Below are the code and all the weights of a small trained network. Each question names an input and a class and asks about switching units off, where a switched-off unit gives its printed mean instead of its output.

import numpy as np


def w(rows, s, z=0):
    codes = np.array(rows[::2]) - 128.0
    scale = np.full(codes.shape[1], s)
    scale[-1] = z or s
    return codes * scale


def f(y):
    return y / 2 * (1 + np.tanh(0.7978845608 * (y + 0.044715 * y**3)))


def log_softmax(a):
    a = a - a.max(-1, keepdims=True)
    return a - np.log(np.exp(a).sum(-1, keepdims=True))


def net(x, mask):
    res = np.array(x, float).reshape(1, 4) / 4 @ E
    y = f(res @ A[0][:, :-1].T + A[0][:, -1])
    res = res + np.where(mask, y, B[0][:, -1]) @ B[0][:, :-1]
    return log_softmax(res[-1] @ U[:, :-1].T + U[:, -1])


A, B = {}, {}
E = w([
[86,24,230,80,85,230,81,98],'x0',
[57,192,35,91,37,197,164,66],'x1',
[89,42,126,223,220,105,235,66],'x2',
[114,179,32,149,172,186,2,26],'x3',
],0.0087)
A[0] = w([
[117,104,204,59,60,199,146,33,191],'neuron 0',
[240,52,217,55,116,76,119,214,241],'neuron 1',
[39,90,120,229,255,68,135,153,241],'neuron 2',
[211,139,233,51,81,90,76,193,219],'neuron 3',
[126,244,15,152,84,29,136,141,198],'neuron 4',
[114,155,20,137,96,126,168,231,168],'neuron 5',
[141,31,156,177,168,83,230,159,80],'neuron 6',
[150,112,206,55,9,253,134,11,231],'neuron 7',
[154,116,168,228,152,171,116,56,252],'neuron 8',
],0.0083,0.0043)
B[0] = w([
[19,83,90,165,71,150,103,193,191],'neuron 0',
[145,157,253,121,81,54,120,207,251],'neuron 1',
[223,62,150,39,219,158,182,79,228],'neuron 2',
[145,228,203,183,126,76,28,199,230],'neuron 3',
[243,175,18,3,53,183,178,85,229],'neuron 4',
[171,171,180,89,54,148,185,34,184],'neuron 5',
[25,17,159,66,217,68,220,158,224],'neuron 6',
[2,49,24,168,54,219,9,204,216],'neuron 7',
[130,37,107,132,233,137,122,34,176],'neuron 8',
],0.0081,0.016)
U = w([
[30,81,91,170,59,215,38,124,109],'0',
[200,108,105,181,245,119,35,42,182],'1',
[79,101,175,145,59,25,158,131,2],'2',
[222,241,38,50,36,126,198,170,176],'3',
[68,49,192,105,211,68,254,186,180],'4',
[149,210,243,111,95,36,73,221,105],'5',
],0.0094,0.0078)

Each question gives the input, the list of numbers given to net, and the class t.
The units are the neurons (one row each of A and B). Each row of codes is followed by its name. A weight is (code - 128) times the scale printed after its matrix; where a second scale follows, it is the last column's (A, B and U).
mask holds one flag per neuron, in row order. A switched-off neuron (its flag False) gives its mean, the last column of its row in B, instead of its output. The means were averaged over made-up inputs and are rounded, as every weight is.
A unit's drop is (log p(t) with every unit on - log p(t) with that unit switched off) / (log p(t) with every unit on - log p(t) with every unit switched off).
The circuit of an input: a set's keep is (log p(t) with only the set's units on - log p(t) with every unit switched off) / (log p(t) with every unit on - log p(t) with every unit switched off). Starting from all 9 units, units are removed one at a time, each time the one whose removal leaves the highest keep (on an exact tie, the one counted first), for as long as the keep stays at least 0.8.
units of the circuit, in order: the units of the circuit, biggest drop first
k most important neurons: the k neurons with the biggest drops, biggest first
drop when u is switched off: that unit's drop, to one decimal
input [7,-5,3,3], class 0: units of the circuit, in order => neuron 7
input [-2,-4,5,5], class 1: 2 most important neurons => neuron 1; neuron 8
input [6,-7,-1,5], class 0: 4 most important neurons => neuron 7; neuron 8; neuron 2; neuron 0
input [-2,1,3,2], class 1: 2 most important neurons => neuron 6; neuron 1
input [7,-3,-5,0], class 0: 2 most important neurons => neuron 7; neuron 0
input [-2,5,3,8], class 3: 2 most important neurons => neuron 4; neuron 6
input [8,-8,1,-6], class 5: 2 most important neurons => neuron 3; neuron 1
input [-7,5,2,-8], class 3: drop when neuron 4 is switched off => 0.6
input [-4,-5,-4,7], class 3: drop when neuron 4 is switched off => 0.6
input [2,6,-6,3], class 0: drop when neuron 2 is switched off => 0.0
input [-6,-5,-4,1], class 3: drop when neuron 4 is switched off => 1.3
